Here is a tiny trained network, its code and every weight. The questions are about switching its units off for an input and a class, where a switched-off unit gives its printed mean instead of its output.

import numpy as np


def w(rows, s, z=0):
    codes = np.array(rows[::2]) - 128.0
    scale = np.full(codes.shape[1], s)
    scale[-1] = z or s
    return codes * scale


def norm(h):
    return h / np.sqrt((h * h).mean(-1, keepdims=True) + 1e-5)


def f(y):
    return np.maximum(y, 0)


def log_softmax(a):
    a = a - a.max(-1, keepdims=True)
    return a - np.log(np.exp(a).sum(-1, keepdims=True))


def net(x, mask):
    res = np.array(x, float).reshape(1, 5) / 4 @ E
    u = 0
    for l in range(4):
        y = f(norm(res) @ A[l][:, :-1].T + A[l][:, -1])
        res = res + np.where(mask[u : u + 6], y, B[l][:, -1]) @ B[l][:, :-1]
        u += 6
    return log_softmax(norm(res)[-1] @ U[:, :-1].T + U[:, -1])


A, B = {}, {}
E = w([
[94,109,250,137,80,173,130,253,162],'x0',
[201,71,130,163,126,121,156,141,201],'x1',
[88,49,138,111,213,52,90,97,236],'x2',
[132,211,153,125,72,135,80,122,179],'x3',
[69,159,185,114,90,15,194,165,168],'x4',
],0.0066)
A[0] = w([
[137,121,58,114,30,88,119,124,141,27],'L0N0',
[157,57,125,156,89,148,244,152,103,7],'L0N1',
[254,191,37,212,99,168,115,152,60,247],'L0N2',
[165,121,162,168,25,68,119,113,85,27],'L0N3',
[165,51,175,147,105,235,176,122,173,150],'L0N4',
[61,181,121,66,156,105,100,102,199,52],'L0N5',
],0.0054,0.0012)
B[0] = w([
[89,184,90,82,145,93,127,121,116,150],'L0N0',
[150,42,110,57,113,41,56,65,143,175],'L0N1',
[116,175,149,84,198,130,112,202,57,254],'L0N2',
[171,161,173,65,98,156,132,248,98,156],'L0N3',
[120,131,193,85,156,82,174,26,138,199],'L0N4',
[89,102,27,254,207,141,85,130,177,187],'L0N5',
],0.0076,0.0056)
A[1] = w([
[199,51,69,112,154,82,110,126,116,137],'L1N0',
[167,165,140,121,131,211,73,124,99,143],'L1N1',
[77,81,36,131,128,111,233,2,81,116],'L1N2',
[238,162,132,105,121,133,151,161,194,141],'L1N3',
[123,172,69,122,107,61,142,59,188,83],'L1N4',
[132,119,199,126,86,128,179,128,127,3],'L1N5',
],0.0064,0.0018)
B[1] = w([
[128,52,134,150,197,159,183,122,173,251],'L1N0',
[129,175,129,111,116,84,115,6,81,234],'L1N1',
[94,113,127,139,105,115,90,155,198,254],'L1N2',
[78,44,150,62,130,181,98,116,34,193],'L1N3',
[122,109,53,112,142,144,133,254,92,218],'L1N4',
[172,101,48,158,82,129,126,134,120,171],'L1N5',
],0.0087,0.0039)
A[2] = w([
[146,182,215,151,102,85,67,162,117,227],'L2N0',
[133,27,253,127,86,116,234,179,144,210],'L2N1',
[124,201,100,110,52,133,163,130,73,248],'L2N2',
[213,125,96,146,173,187,158,113,69,133],'L2N3',
[161,157,90,144,46,155,129,236,144,46],'L2N4',
[142,101,141,156,216,136,119,84,126,33],'L2N5',
],0.0067,0.0013)
B[2] = w([
[162,209,138,73,194,197,153,73,108,195],'L2N0',
[127,101,171,153,187,106,145,100,182,253],'L2N1',
[129,87,237,148,71,234,72,122,141,203],'L2N2',
[157,182,123,49,112,71,181,103,204,197],'L2N3',
[55,116,2,157,114,159,177,108,161,164],'L2N4',
[145,140,56,121,96,113,187,127,64,199],'L2N5',
],0.0097,0.0059)
A[3] = w([
[91,22,100,112,132,99,126,213,119,191],'L3N0',
[176,2,138,140,138,117,121,143,200,217],'L3N1',
[95,194,72,159,118,118,79,165,113,7],'L3N2',
[42,74,62,210,118,29,117,199,145,140],'L3N3',
[46,182,203,150,174,105,132,184,193,110],'L3N4',
[129,169,88,133,254,68,116,105,173,215],'L3N5',
],0.0076,0.0013)
B[3] = w([
[136,128,222,147,120,138,115,145,176,211],'L3N0',
[159,108,255,179,143,64,94,166,154,237],'L3N1',
[127,110,187,224,54,136,136,142,102,157],'L3N2',
[179,74,194,82,103,109,96,83,154,232],'L3N3',
[169,106,24,132,155,88,197,163,123,202],'L3N4',
[153,103,141,133,154,105,121,210,105,255],'L3N5',
],0.0098,0.0083)
U = w([
[40,137,118,200,103,231,203,145,219,85],'0',
[190,151,2,80,224,38,189,159,100,147],'1',
[99,117,107,197,22,105,53,144,131,61],'2',
[185,26,216,177,210,26,105,179,233,212],'3',
[85,102,24,213,170,119,24,118,94,21],'4',
[150,235,197,60,100,224,88,53,68,178],'5',
[63,109,103,144,89,75,148,29,147,2],'6',
],0.0097,0.0045)

Each question gives the input, the list of numbers given to net, and the class t.
The units are the neurons (one row each of A and B). Each row of codes is followed by its name. A weight is (code - 128) times the scale printed after its matrix; where a second scale follows, it is the last column's (A, B and U).
mask holds one flag per neuron, layer by layer. A switched-off neuron (its flag False) gives its mean, the last column of its row in B, instead of its output. The means were averaged over made-up inputs and are rounded, as every weight is.
A unit's drop is (log p(t) with every unit on - log p(t) with that unit switched off) / (log p(t) with every unit on - log p(t) with every unit switched off).
most important unit: the unit with the biggest drop
top k neurons: the k neurons with the biggest drops, biggest first
k most important neurons of layer l: the k neurons of layer l with the biggest drops, biggest first
drop of u: that unit's drop, to one decimal
input [-7,1,-3,-7,-1], class 1: most important unit : L0N2
input [-3,4,-7,-4,3], class 1: 3 most important neurons of layer 0 : L0N2, L0N1, L0N0
input [-5,-7,-4,-7,3], class 5: 2 most important neurons of layer 2 : L2N1, L2N2
input [1,-7,3,4,-4], class 2: top 2 neurons : L0N5, L3N2
input [8,-3,-1,5,1], class 0: top 2 neurons : L2N4, L0N2
input [-5,-2,-5,-5,3], class 5: 2 most important neurons of layer 2 : L2N2, L2N1
input [-5,7,0,-5,-7], class 1: 2 most important neurons of layer 0 : L0N2, L0N5
input [2,-1,1,5,2], class 0: 3 most important neurons of layer 2 : L2N4, L2N0, L2N1
input [8,-6,4,6,2], class 1: top 3 neurons : L3N4, L2N0, L3N1
input [3,-1,-1,8,5], class 0: top 2 neurons : L2N4, L1N1
input [3,5,-3,-3,-6], class 1: top 2 neurons : L0N2, L2N5
input [0,-3,-4,-6,-8], class 5: 2 most important neurons of layer 3 : L3N4, L3N5
input [3,3,-4,-4,-5], class 1: top 2 neurons : L0N2, L0N1
input [8,-2,4,8,8], class 1: 2 most important neurons of layer 2 : L2N0, L2N2
input [-4,2,-2,1,-6], class 1: most important unit : L2N3
input [2,3,-3,-4,-7], class 1: drop of L0N2 : 0.3
input [-8,-1,-8,-2,2], class 5: drop of L2N2 : 0.2
input [6,-8,-4,2,2], class 5: drop of L2N0 : 0.2
input [-4,4,5,8,-8], class 1: drop of L2N1 : 0.1
input [-2,7,-3,1,-5], class 1: top neuron : L0N2
